Below is a small trained network, with its code and all its weights. Each question gives an input and a target symbol and asks what happens when units are switched off, that is, made to give their printed mean instead of their output.

import numpy as np


def w(rows, s, z=0):
    codes = np.array(rows[::2]) - 128.0
    scale = np.full(codes.shape[1], s)
    scale[-1] = z or s
    return codes * scale


def f(y):
    return y / 2 * (1 + np.tanh(0.7978845608 * (y + 0.044715 * y**3)))


def softmax(a):
    e = np.exp(a - a.max(-1, keepdims=True))
    return e / e.sum(-1, keepdims=True)


def log_softmax(a):
    a = a - a.max(-1, keepdims=True)
    return a - np.log(np.exp(a).sum(-1, keepdims=True))


def net(x, mask):
    ids = ['γεζηθξπτφω'.index(c) for c in x.split()]
    T = len(ids)
    res = E[ids] + P[:T]
    u = 0
    for l in range(2):
        r = res
        for j in range(2):
            rows = slice(2 * j, 2 * j + 2)
            q, k, v = (r @ M[l][rows].T for M in (Q, K, V))
            z = softmax(np.where(np.tri(T) > 0, q @ k.T / 2**0.5, -1e9)) @ v
            o = O[l][rows]
            res = res + np.where(mask[u + j], z, o[:, -1]) @ o[:, :-1]
        u += 2
        y = f(res @ A[l][:, :-1].T + A[l][:, -1])
        res = res + np.where(mask[u : u + 24], y, B[l][:, -1]) @ B[l][:, :-1]
        u += 24
    return log_softmax(res[-1] @ U[:, :-1].T + U[:, -1])


Q, K, V, O, A, B = {}, {}, {}, {}, {}, {}
E = w([
[158,171,55,138],'γ',
[145,154,78,104],'ε',
[105,126,226,236],'ζ',
[150,191,109,121],'η',
[112,157,82,101],'θ',
[183,174,238,98],'ξ',
[119,197,131,109],'π',
[136,2,153,126],'τ',
[129,99,112,108],'φ',
[141,128,216,137],'ω',
],0.023)
P = w([
[49,162,115,128],'0',
[247,20,95,122],'1',
[116,168,199,74],'2',
[237,59,128,180],'3',
[100,175,187,95],'4',
[224,78,123,220],'5',
[102,175,187,95],'6',
[223,90,122,254],'7',
[104,176,189,91],'8',
],0.01)
Q[0] = w([
[143,167,41,144],'0.h1',
[221,217,171,238],'0.h1',
[66,159,219,154],'0.h2',
[211,3,149,105],'0.h2',
],0.0046)
K[0] = w([
[231,114,77,116],'0.h1',
[233,155,253,203],'0.h1',
[155,224,191,218],'0.h2',
[15,23,212,13],'0.h2',
],0.0044)
V[0] = w([
[111,240,78,192],'0.h1',
[222,166,178,201],'0.h1',
[115,2,73,9],'0.h2',
[96,105,182,174],'0.h2',
],0.0044)
O[0] = w([
[169,101,130,67,54],'0.h1',
[122,87,63,91,255],'0.h1',
[87,88,13,126,124],'0.h2',
[146,134,91,58,193],'0.h2',
],0.011,0.0025)
A[0] = w([
[220,139,77,85,255],'0.n1',
[44,171,152,22,149],'0.n2',
[114,193,139,72,87],'0.n3',
[136,162,130,143,110],'0.n4',
[102,154,178,118,105],'0.n5',
[111,121,143,139,123],'0.n6',
[153,160,143,180,83],'0.n7',
[126,239,103,123,53],'0.n8',
[196,134,110,100,194],'0.n9',
[6,71,222,119,152],'0.n10',
[155,192,123,127,122],'0.n11',
[183,96,17,140,107],'0.n12',
[158,201,88,144,107],'0.n13',
[220,104,62,56,187],'0.n14',
[131,242,46,135,123],'0.n15',
[82,143,216,119,147],'0.n16',
[47,114,141,80,204],'0.n17',
[155,135,37,30,120],'0.n18',
[161,191,137,150,138],'0.n19',
[120,66,164,197,159],'0.n20',
[65,187,140,125,109],'0.n21',
[142,86,153,28,200],'0.n22',
[95,170,7,111,101],'0.n23',
[122,84,40,144,169],'0.n24',
],0.011,0.0043)
B[0] = w([
[89,89,189,193,255],'0.n1',
[112,136,93,74,218],'0.n2',
[56,189,102,90,184],'0.n3',
[141,99,134,75,138],'0.n4',
[143,172,144,55,182],'0.n5',
[146,143,116,123,132],'0.n6',
[139,80,153,85,152],'0.n7',
[68,125,227,145,181],'0.n8',
[104,100,143,183,196],'0.n9',
[132,78,40,168,242],'0.n10',
[144,94,169,124,173],'0.n11',
[198,200,179,78,255],'0.n12',
[114,112,134,178,168],'0.n13',
[124,116,197,162,252],'0.n14',
[124,75,185,154,214],'0.n15',
[191,154,114,88,237],'0.n16',
[130,118,19,155,175],'0.n17',
[100,55,147,118,201],'0.n18',
[152,104,172,140,191],'0.n19',
[57,177,155,180,233],'0.n20',
[128,184,179,64,163],'0.n21',
[120,53,66,159,219],'0.n22',
[124,2,116,88,192],'0.n23',
[172,222,217,151,251],'0.n24',
],0.0061,0.0065)
Q[1] = w([
[153,154,53,84],'1.h1',
[147,137,79,2],'1.h1',
[138,177,114,115],'1.h2',
[139,152,145,122],'1.h2',
],0.0096)
K[1] = w([
[177,98,81,102],'1.h1',
[146,112,19,62],'1.h1',
[146,173,136,2],'1.h2',
[146,138,115,134],'1.h2',
],0.0078)
V[1] = w([
[116,129,130,139],'1.h1',
[153,113,80,86],'1.h1',
[68,42,184,148],'1.h2',
[244,93,3,101],'1.h2',
],0.0048)
O[1] = w([
[190,77,195,62,133],'1.h1',
[102,253,10,5,45],'1.h1',
[120,122,89,192,255],'1.h2',
[167,144,151,162,5],'1.h2',
],0.0051)
A[1] = w([
[118,130,83,99,196],'1.n1',
[107,115,165,120,98],'1.n2',
[133,162,125,48,114],'1.n3',
[192,154,151,139,109],'1.n4',
[102,192,129,136,209],'1.n5',
[138,191,100,152,233],'1.n6',
[96,168,165,97,92],'1.n7',
[149,104,72,112,200],'1.n8',
[144,67,181,97,145],'1.n9',
[114,128,140,79,104],'1.n10',
[197,104,143,68,141],'1.n11',
[89,115,63,77,134],'1.n12',
[159,251,175,142,159],'1.n13',
[133,113,147,164,2],'1.n14',
[48,34,94,59,130],'1.n15',
[65,165,129,105,115],'1.n16',
[151,64,149,129,104],'1.n17',
[56,123,99,127,117],'1.n18',
[121,180,115,81,75],'1.n19',
[173,105,128,111,235],'1.n20',
[125,100,58,147,101],'1.n21',
[105,121,178,134,228],'1.n22',
[63,139,60,137,139],'1.n23',
[202,201,136,85,225],'1.n24',
],0.014,0.0074)
B[1] = w([
[184,77,158,74,153],'1.n1',
[187,104,68,98,167],'1.n2',
[138,107,25,186,170],'1.n3',
[99,183,101,119,182],'1.n4',
[195,20,161,73,151],'1.n5',
[245,108,147,101,136],'1.n6',
[72,118,139,50,163],'1.n7',
[187,34,148,2,153],'1.n8',
[95,153,113,156,243],'1.n9',
[77,127,125,147,150],'1.n10',
[103,94,114,162,165],'1.n11',
[107,73,224,107,162],'1.n12',
[178,227,132,99,198],'1.n13',
[128,105,72,33,168],'1.n14',
[115,202,116,154,192],'1.n15',
[46,109,125,8,154],'1.n16',
[99,162,87,110,214],'1.n17',
[90,171,79,156,154],'1.n18',
[103,197,58,175,151],'1.n19',
[96,127,159,166,189],'1.n20',
[129,143,65,65,155],'1.n21',
[121,122,153,152,253],'1.n22',
[21,89,85,82,162],'1.n23',
[222,74,95,174,181],'1.n24',
],0.0074,0.015)
U = w([
[137,43,172,204,240],'γ',
[81,255,108,200,214],'ε',
[182,232,157,146,180],'ζ',
[138,142,229,92,36],'η',
[64,200,118,134,2],'θ',
[160,208,43,172,68],'ξ',
[140,210,107,103,128],'π',
[109,119,39,174,25],'τ',
[171,30,158,90,132],'φ',
[225,58,119,143,100],'ω',
],0.0087,0.0052)

Each question gives the input, a string of symbols that net reads in full, and the target symbol t.
The units are the heads (2 rows each of Q, K, V and O) and the neurons (one row each of A and B). Each row of codes is followed by its name. A weight is (code - 128) times the scale printed after its matrix; where a second scale follows, it is the last column's (O, A, B and U).
mask holds one flag per unit, layer by layer, with each layer's heads first. A switched-off unit (its flag False) gives its mean, the last column of its rows in O or B, instead of its output. The means were averaged over made-up inputs and are rounded, as every weight is.
A unit's drop is (log p(t) with every unit on - log p(t) with that unit switched off) / (log p(t) with every unit on - log p(t) with every unit switched off).
The circuit of an input: a set's keep is (log p(t) with only the set's units on - log p(t) with every unit switched off) / (log p(t) with every unit on - log p(t) with every unit switched off). Starting from the 12 units with the biggest drops (on a tie, the unit counted first), units are removed one at a time, each time the one whose removal leaves the highest keep (on an exact tie, the one counted first), for as long as the keep stays at least 0.8.
units of the circuit, in order: the units of the circuit, biggest drop first
most important unit: the unit with the biggest drop
k most important neurons: the k neurons with the biggest drops, biggest first
top k neurons in layer l: the k neurons of layer l with the biggest drops, biggest first
drop of u: that unit's drop, to one decimal
input η π ω η ξ γ θ ξ, target ε: units of the circuit, in order	(1.n4 1.n8)
input ζ φ ω φ φ γ φ ζ, target ε: units of the circuit, in order	(0.n20)
input ω η ξ φ ζ φ τ ε, target γ: units of the circuit, in order	(0.n1 1.h1)
input ζ ζ ζ ζ, target ζ: units of the circuit, in order	(0.h2 1.n13)
input ζ θ η ξ, target γ: 3 most important neurons	(0.n22 0.n24 0.n12)
input ω φ π ω φ θ, target γ: 3 most important neurons	(0.n23 1.n13 1.n15)
input φ ζ φ, target φ: 3 most important neurons	(1.n8 1.n12 1.n1)
input ζ γ ε π, target γ: top 2 neurons in layer 1	(1.n13 1.n15)
input φ φ τ ζ ξ, target ξ: top 2 neurons in layer 1	(1.n3 1.n24)
input η η ω, target ω: 4 most important neurons	(0.n16 0.n10 1.n24 0.n1)
input ω τ φ π τ φ, target ε: top 2 neurons in layer 0	(0.n24 0.n12)
input φ ε τ η θ π, target γ: 4 most important neurons	(0.n24 0.n12 0.n16 1.n15)
input ω ζ ε, target ε: 2 most important neurons	(1.n15 0.n24)
input θ η ε φ φ π ξ ξ, target ε: most important unit	1.n4
input τ ω φ ω φ ξ π φ, target ζ: 2 most important neurons	(0.n24 0.n12)
input γ π θ τ φ θ ζ φ ζ, target ζ: 2 most important neurons	(1.n13 0.n16)
input θ ζ ω, target ω: 3 most important neurons	(0.n16 1.n24 0.n10)
input φ ζ φ θ, target γ: drop of 0.h1	0.0
input ζ ξ ω ξ φ ζ ζ ω, target ε: drop of 0.n20	0.1
input ξ π τ φ τ φ, target ε: most important unit	0.n24
input τ θ ζ ε, target γ: drop of 0.n23	1.0
input θ π τ τ φ π φ φ, target ζ: drop of 0.h1	0.2
input τ π ξ η, target γ: top 2 neurons in layer 1	(1.n13 1.n15)
input φ ε φ, target φ: top 3 neurons in layer 1	(1.n8 1.n12 1.n1)
